Here is a tiny trained network, its code and every weight. The questions are about switching its units off for an input and a target symbol, where a switched-off unit gives its printed mean instead of its output.

import numpy as np


def w(rows, s, z=0):
    codes = np.array(rows[::2]) - 128.0
    scale = np.full(codes.shape[1], s)
    scale[-1] = z or s
    return codes * scale


def f(y):
    return y / 2 * (1 + np.tanh(0.7978845608 * (y + 0.044715 * y**3)))


def softmax(a):
    e = np.exp(a - a.max(-1, keepdims=True))
    return e / e.sum(-1, keepdims=True)


def log_softmax(a):
    a = a - a.max(-1, keepdims=True)
    return a - np.log(np.exp(a).sum(-1, keepdims=True))


def net(x, mask):
    ids = ['αδεζξπτφω'.index(c) for c in x.split()]
    T = len(ids)
    res = E[ids] + P[:T]
    r = res
    for j in range(2):
        rows = slice(3 * j, 3 * j + 3)
        q, k, v = (r @ M[0][rows].T for M in (Q, K, V))
        z = softmax(np.where(np.tri(T) > 0, q @ k.T / 3**0.5, -1e9)) @ v
        o = O[0][rows]
        res = res + np.where(mask[j], z, o[:, -1]) @ o[:, :-1]
    y = f(res @ A[0][:, :-1].T + A[0][:, -1])
    res = res + np.where(mask[2:10], y, B[0][:, -1]) @ B[0][:, :-1]
    return log_softmax(res[-1] @ U[:, :-1].T + U[:, -1])


Q, K, V, O, A, B = {}, {}, {}, {}, {}, {}
E = w([
[96,74,139,173,68,205],'α',
[50,59,120,154,127,105],'δ',
[118,67,95,145,110,116],'ε',
[94,70,68,161,147,85],'ζ',
[127,103,41,144,114,34],'ξ',
[237,79,163,108,187,115],'π',
[143,2,149,131,144,38],'τ',
[209,118,108,85,20,92],'φ',
[186,200,148,175,88,103],'ω',
],0.016)
P = w([
[109,213,145,52,212,215],'0',
[133,208,2,213,77,77],'1',
[109,144,116,182,54,49],'2',
[99,150,151,153,48,93],'3',
[159,154,107,170,70,47],'4',
[165,123,85,174,119,17],'5',
[202,154,85,175,114,41],'6',
[182,172,90,202,115,84],'7',
[188,126,86,209,158,77],'8',
],0.0054)
Q[0] = w([
[149,91,92,224,21,2],'H0',
[138,162,158,191,71,110],'H0',
[182,124,146,193,125,131],'H0',
[100,186,218,163,135,109],'H1',
[171,182,188,102,119,132],'H1',
[128,185,158,50,154,159],'H1',
],0.0095)
K[0] = w([
[209,186,194,79,183,138],'H0',
[206,188,123,148,179,141],'H0',
[70,158,136,24,227,211],'H0',
[128,172,86,160,121,89],'H1',
[104,175,216,155,128,183],'H1',
[2,152,31,201,104,125],'H1',
],0.0081)
V[0] = w([
[84,208,186,171,125,196],'H0',
[154,174,118,158,11,38],'H0',
[198,161,88,96,74,144],'H0',
[179,108,122,2,112,207],'H1',
[35,198,51,103,141,113],'H1',
[152,164,209,88,184,128],'H1',
],0.0086)
O[0] = w([
[118,105,198,206,95,143,150],'H0',
[181,41,102,118,2,133,255],'H0',
[171,172,130,115,42,156,198],'H0',
[107,210,172,109,79,183,67],'H1',
[39,90,38,183,73,114,98],'H1',
[226,94,209,236,129,123,106],'H1',
],0.009,0.0093)
A[0] = w([
[176,114,118,255,82,181,224],'N0',
[213,176,117,73,47,99,176],'N1',
[101,113,160,131,129,229,176],'N2',
[96,70,88,65,42,82,46],'N3',
[121,126,77,140,220,176,5],'N4',
[39,105,88,151,94,130,169],'N5',
[121,105,100,127,208,67,107],'N6',
[72,131,87,67,146,69,147],'N7',
],0.0083,0.003)
B[0] = w([
[138,105,145,103,152,47,226],'N0',
[88,68,119,157,220,228,252],'N1',
[101,244,89,92,157,10,128],'N2',
[161,204,253,123,111,145,225],'N3',
[125,39,204,131,163,231,130],'N4',
[133,173,105,237,96,132,158],'N5',
[97,140,190,70,44,100,137],'N6',
[80,111,73,127,53,109,140],'N7',
],0.0057,0.019)
U = w([
[96,217,221,153,160,80,145],'α',
[30,39,146,209,185,164,7],'δ',
[107,78,69,111,170,146,244],'ε',
[68,54,105,151,154,159,43],'ζ',
[125,142,69,110,56,72,47],'ξ',
[110,91,139,128,174,112,3],'π',
[89,66,152,50,149,40,145],'τ',
[124,130,137,89,95,195,127],'φ',
[194,57,186,254,110,127,157],'ω',
],0.006,0.0016)

Each question gives the input, a string of symbols that net reads in full, and the target symbol t.
The units are the heads (3 rows each of Q, K, V and O) and the neurons (one row each of A and B). Each row of codes is followed by its name. A weight is (code - 128) times the scale printed after its matrix; where a second scale follows, it is the last column's (O, A, B and U).
mask holds one flag per unit, heads first, then neurons. A switched-off unit (its flag False) gives its mean, the last column of its rows in O or B, instead of its output. The means were averaged over made-up inputs and are rounded, as every weight is.
A unit's drop is (log p(t) with every unit on - log p(t) with that unit switched off) / (log p(t) with every unit on - log p(t) with every unit switched off).
The circuit of an input: a set's keep is (log p(t) with only the set's units on - log p(t) with every unit switched off) / (log p(t) with every unit on - log p(t) with every unit switched off). Starting from all 10 units, units are removed one at a time, each time the one whose removal leaves the highest keep (on an exact tie, the one counted first), for as long as the keep stays at least 0.8.
circuit, biggest first: the units of the circuit, biggest drop first
unit that matters most: the unit with the biggest drop
k most important neurons: the k neurons with the biggest drops, biggest first
which heads matter: for each layer, one digit per head in row order, 1 if its drop is at least 0.15 and else 0, layers parted by /
drop of u: that unit's drop, to one decimal
input δ δ ξ ω ω π, target τ: circuit, biggest first -> [H0 N1]
input ε δ α φ, target φ: 3 most important neurons -> [N3 N0 N1]
input π ω ω ε ξ ω ε ω ω, target α: circuit, biggest first -> [H0]
input δ α φ φ δ ε, target φ: 2 most important neurons -> [N3 N0]
input π ξ ω ω ξ δ, target α: circuit, biggest first -> [H0 H1]
input π ω α, target α: circuit, biggest first -> [H0 H1]
input δ ζ ξ, target ξ: 3 most important neurons -> [N1 N7 N5]
input ξ ζ α, target ξ: circuit, biggest first -> [N1 H1]
input π ε ω ω ω ω ξ ξ ω, target α: which heads matter -> 10
input τ ξ δ, target τ: 2 most important neurons -> [N1 N6]
input τ α α φ φ, target φ: drop of N0 -> 0.2
input φ ε ξ, target φ: drop of N7 -> 0.0
input π ω ω α, target α: drop of H0 -> 0.5
input π ω ω ζ, target α: unit that matters most -> H0
